Below is a small trained network, with its code and all its weights. Each question gives an input and a class and asks what happens when units are switched off, that is, made to give their printed mean instead of their output.

import numpy as np


def w(rows, s, z=0):
    codes = np.array(rows[::2]) - 128.0
    scale = np.full(codes.shape[1], s)
    scale[-1] = z or s
    return codes * scale


def f(y):
    return np.maximum(y, 0)


def log_softmax(a):
    a = a - a.max(-1, keepdims=True)
    return a - np.log(np.exp(a).sum(-1, keepdims=True))


def net(x, mask):
    res = np.array(x, float).reshape(1, 6) / 4 @ E
    y = f(res @ A[0][:, :-1].T + A[0][:, -1])
    res = res + np.where(mask, y, B[0][:, -1]) @ B[0][:, :-1]
    return log_softmax(res[-1] @ U[:, :-1].T + U[:, -1])


A, B = {}, {}
E = w([
[132,159,163,99,26,237,72,207,113,130],'x0',
[235,157,27,104,133,157,138,93,99,163],'x1',
[89,221,129,163,83,136,78,241,203,191],'x2',
[139,254,88,25,119,142,67,120,145,71],'x3',
[190,153,102,199,74,155,38,37,81,124],'x4',
[89,171,6,136,220,50,24,170,217,10],'x5',
],0.0067)
A[0] = w([
[144,80,83,185,117,147,26,114,124,74,232],'neuron 0',
[137,76,167,139,130,122,204,86,112,159,22],'neuron 1',
[94,170,176,34,115,166,137,226,131,73,248],'neuron 2',
[129,214,93,191,117,96,144,214,151,249,70],'neuron 3',
[145,199,63,114,143,107,37,78,132,55,103],'neuron 4',
[115,61,161,148,123,128,144,62,132,166,137],'neuron 5',
[54,102,160,121,202,23,178,185,174,88,158],'neuron 6',
[209,185,43,28,145,166,183,85,122,137,203],'neuron 7',
],0.013,0.0016)
B[0] = w([
[98,132,8,188,108,110,70,155,118,174,204],'neuron 0',
[104,135,191,130,142,114,234,143,144,140,204],'neuron 1',
[161,89,133,181,76,158,52,246,152,172,223],'neuron 2',
[106,176,147,109,124,136,46,180,167,198,206],'neuron 3',
[88,230,153,70,169,103,127,78,181,187,252],'neuron 4',
[98,107,121,107,66,145,241,190,77,141,192],'neuron 5',
[100,192,72,108,130,121,155,25,101,157,241],'neuron 6',
[108,85,47,170,116,106,144,63,70,70,227],'neuron 7',
],0.012,0.016)
U = w([
[199,131,163,99,247,114,104,129,158,50,8],'0',
[119,182,143,140,114,149,48,254,204,175,232],'1',
[69,237,18,113,148,79,99,61,137,140,212],'2',
[147,130,110,74,158,116,125,60,136,10,2],'3',
[157,51,47,187,112,154,94,146,78,54,122],'4',
[113,82,155,127,135,115,242,110,73,79,80],'5',
],0.006,0.0027)

Each question gives the input, the list of numbers given to net, and the class t.
The units are the neurons (one row each of A and B). Each row of codes is followed by its name. A weight is (code - 128) times the scale printed after its matrix; where a second scale follows, it is the last column's (A, B and U).
mask holds one flag per neuron, in row order. A switched-off neuron (its flag False) gives its mean, the last column of its row in B, instead of its output. The means were averaged over made-up inputs and are rounded, as every weight is.
A unit's drop is (log p(t) with every unit on - log p(t) with that unit switched off) / (log p(t) with every unit on - log p(t) with every unit switched off).
The circuit of an input: a set's keep is (log p(t) with only the set's units on - log p(t) with every unit switched off) / (log p(t) with every unit on - log p(t) with every unit switched off). Starting from all 8 units, units are removed one at a time, each time the one whose removal leaves the highest keep (on an exact tie, the one counted first), for as long as the keep stays at least 0.8.
units of the circuit, in order: the units of the circuit, biggest drop first
unit that matters most: the unit with the biggest drop
k most important neurons: the k neurons with the biggest drops, biggest first
drop of u: that unit's drop, to one decimal
input [3,-3,-2,6,-5,1], class 1: units of the circuit, in order -> [neuron 2]
input [6,-3,-2,-5,6,-1], class 4: 2 most important neurons -> [neuron 4; neuron 3]
input [0,3,5,-6,5,-6], class 1: 2 most important neurons -> [neuron 3; neuron 7]
input [-3,3,-5,2,-4,-1], class 5: units of the circuit, in order -> [neuron 4; neuron 0]
input [8,-6,-4,5,4,-7], class 1: 2 most important neurons -> [neuron 7; neuron 2]
input [-6,2,8,-3,0,-2], class 1: 2 most important neurons -> [neuron 3; neuron 7]
input [4,-2,-7,5,2,-4], class 4: 2 most important neurons -> [neuron 4; neuron 6]
input [2,3,4,5,-2,4], class 1: 2 most important neurons -> [neuron 2; neuron 6]
input [5,-4,-3,6,2,1], class 1: 2 most important neurons -> [neuron 2; neuron 6]
input [8,-6,-4,6,5,-7], class 1: 2 most important neurons -> [neuron 7; neuron 2]
input [4,-5,-3,2,-7,5], class 1: 3 most important neurons -> [neuron 2; neuron 7; neuron 4]
input [-1,6,6,0,-1,1], class 1: 2 most important neurons -> [neuron 6; neuron 3]
input [1,-4,-2,3,1,-3], class 1: 2 most important neurons -> [neuron 7; neuron 6]
input [0,-6,5,-3,1,-1], class 1: units of the circuit, in order -> [neuron 7]
input [6,-4,0,-1,8,-7], class 5: 2 most important neurons -> [neuron 2; neuron 3]
input [-3,0,-4,-7,-5,3], class 5: drop of neuron 3 -> 0.2
input [1,-1,-6,2,6,-6], class 5: drop of neuron 7 -> 0.0
input [-2,-1,-6,-7,-7,2], class 5: drop of neuron 5 -> 0.1
input [3,1,-2,-6,4,0], class 4: drop of neuron 5 -> -0.1
input [-5,2,5,-6,-4,-4], class 5: unit that matters most -> neuron 2
